Below are the code and all the weights of a small trained network. Each question names an input and a class and asks about switching units off, where a switched-off unit gives its printed mean instead of its output.

import numpy as np


def w(rows, s, z=0):
    codes = np.array(rows[::2]) - 128.0
    scale = np.full(codes.shape[1], s)
    scale[-1] = z or s
    return codes * scale


def norm(h):
    return h / np.sqrt((h * h).mean(-1, keepdims=True) + 1e-5)


def f(y):
    return y / 2 * (1 + np.tanh(0.7978845608 * (y + 0.044715 * y**3)))


def log_softmax(a):
    a = a - a.max(-1, keepdims=True)
    return a - np.log(np.exp(a).sum(-1, keepdims=True))


def net(x, mask):
    res = np.array(x, float).reshape(1, 4) / 4 @ E
    u = 0
    for l in range(3):
        y = f(norm(res) @ A[l][:, :-1].T + A[l][:, -1])
        res = res + np.where(mask[u : u + 10], y, B[l][:, -1]) @ B[l][:, :-1]
        u += 10
    return log_softmax(norm(res)[-1] @ U[:, :-1].T + U[:, -1])


A, B = {}, {}
E = w([
[170,117,50,123],'x0',
[20,104,12,109],'x1',
[79,245,97,142],'x2',
[188,168,21,3],'x3',
],0.0037)
A[0] = w([
[153,176,82,237,250],'L0N1',
[116,153,66,164,126],'L0N2',
[148,85,105,234,122],'L0N3',
[108,162,122,222,120],'L0N4',
[148,93,151,52,102],'L0N5',
[139,2,169,194,180],'L0N6',
[158,138,184,229,63],'L0N7',
[173,89,173,178,59],'L0N8',
[68,108,115,111,139],'L0N9',
[159,78,96,97,104],'L0N10',
],0.0093,0.0019)
B[0] = w([
[28,99,254,90,215],'L0N1',
[120,126,157,139,170],'L0N2',
[124,108,178,188,175],'L0N3',
[91,145,220,1,196],'L0N4',
[98,16,82,13,163],'L0N5',
[164,174,50,157,254],'L0N6',
[141,58,122,110,227],'L0N7',
[157,105,160,121,180],'L0N8',
[81,92,85,144,160],'L0N9',
[76,122,220,103,162],'L0N10',
],0.0046,0.0039)
A[1] = w([
[65,92,143,129,60],'L1N1',
[152,2,130,253,130],'L1N2',
[153,114,154,125,191],'L1N3',
[106,160,163,114,188],'L1N4',
[179,50,145,58,132],'L1N5',
[235,152,160,171,180],'L1N6',
[32,80,139,125,142],'L1N7',
[90,114,117,218,149],'L1N8',
[222,164,77,139,250],'L1N9',
[113,189,156,12,201],'L1N10',
],0.0091,0.0022)
B[1] = w([
[175,86,169,151,155],'L1N1',
[148,240,97,196,213],'L1N2',
[48,142,132,187,158],'L1N3',
[79,16,146,249,172],'L1N4',
[117,48,129,100,209],'L1N5',
[43,61,97,130,184],'L1N6',
[33,174,87,11,206],'L1N7',
[224,244,41,85,159],'L1N8',
[92,98,178,247,182],'L1N9',
[176,107,132,253,255],'L1N10',
],0.0044,0.0051)
A[2] = w([
[126,248,2,209,119],'L2N1',
[137,147,126,201,123],'L2N2',
[126,4,77,89,78],'L2N3',
[96,2,147,122,206],'L2N4',
[71,232,71,155,162],'L2N5',
[17,94,188,70,190],'L2N6',
[232,134,76,222,200],'L2N7',
[7,148,69,109,253],'L2N8',
[190,43,43,100,73],'L2N9',
[176,100,175,186,190],'L2N10',
],0.0072,0.0017)
B[2] = w([
[194,80,75,148,252],'L2N1',
[116,63,139,150,171],'L2N2',
[178,128,206,23,195],'L2N3',
[152,208,73,78,238],'L2N4',
[255,87,218,128,220],'L2N5',
[71,255,126,108,232],'L2N6',
[95,40,127,169,215],'L2N7',
[208,218,56,225,243],'L2N8',
[74,207,120,64,183],'L2N9',
[87,10,194,106,202],'L2N10',
],0.0045,0.0044)
U = w([
[150,72,158,189,252],'0',
[253,187,43,184,121],'1',
[171,66,179,4,34],'2',
[143,182,77,29,89],'3',
[84,149,226,123,64],'4',
[99,234,114,144,77],'5',
],0.011,0.0032)

Each question gives the input, the list of numbers given to net, and the class t.
The units are the neurons (one row each of A and B). Each row of codes is followed by its name. A weight is (code - 128) times the scale printed after its matrix; where a second scale follows, it is the last column's (A, B and U).
mask holds one flag per neuron, layer by layer. A switched-off neuron (its flag False) gives its mean, the last column of its row in B, instead of its output. The means were averaged over made-up inputs and are rounded, as every weight is.
A unit's drop is (log p(t) with every unit on - log p(t) with that unit switched off) / (log p(t) with every unit on - log p(t) with every unit switched off).
The circuit of an input: a set's keep is (log p(t) with only the set's units on - log p(t) with every unit switched off) / (log p(t) with every unit on - log p(t) with every unit switched off). Starting from the 12 units with the biggest drops (on a tie, the unit counted first), units are removed one at a time, each time the one whose removal leaves the highest keep (on an exact tie, the one counted first), for as long as the keep stays at least 0.8.
units of the circuit, in order: the units of the circuit, biggest drop first
unit that matters most: the unit with the biggest drop
top k neurons: the k neurons with the biggest drops, biggest first
top k neurons in layer l: the k neurons of layer l with the biggest drops, biggest first
drop of u: that unit's drop, to one decimal
input [7,1,-5,-5], class 1: units of the circuit, in order -> (L0N6)
input [4,-6,2,2], class 0: top 3 neurons -> (L1N9 L1N7 L1N10)
input [1,-8,2,5], class 0: top 2 neurons -> (L1N9 L1N10)
input [2,4,1,-2], class 5: top 3 neurons in layer 0 -> (L0N4 L0N1 L0N6)
input [8,-8,1,-1], class 4: top 3 neurons in layer 2 -> (L2N1 L2N8 L2N5)
input [-2,-8,7,1], class 0: top 2 neurons -> (L1N10 L1N7)
input [7,-2,7,-8], class 4: top 2 neurons -> (L0N4 L0N1)
input [0,-5,6,1], class 0: top 2 neurons -> (L1N10 L1N7)
input [7,-4,-6,1], class 2: top 3 neurons -> (L0N5 L1N10 L1N5)
input [-6,-1,2,1], class 0: top 2 neurons -> (L1N10 L0N1)
input [-6,7,2,6], class 1: top 2 neurons -> (L2N8 L0N1)
input [4,4,1,-3], class 5: top 2 neurons -> (L0N1 L0N4)
input [-3,2,6,3], class 1: drop of L1N9 -> 0.1
input [-3,-1,7,2], class 0: unit that matters most -> L1N10
input [-8,6,0,-6], class 1: drop of L2N8 -> 0.4
input [-4,-2,3,1], class 0: drop of L1N10 -> 0.5
input [-8,3,3,-2], class 5: top 2 neurons in layer 0 -> (L0N4 L0N6)
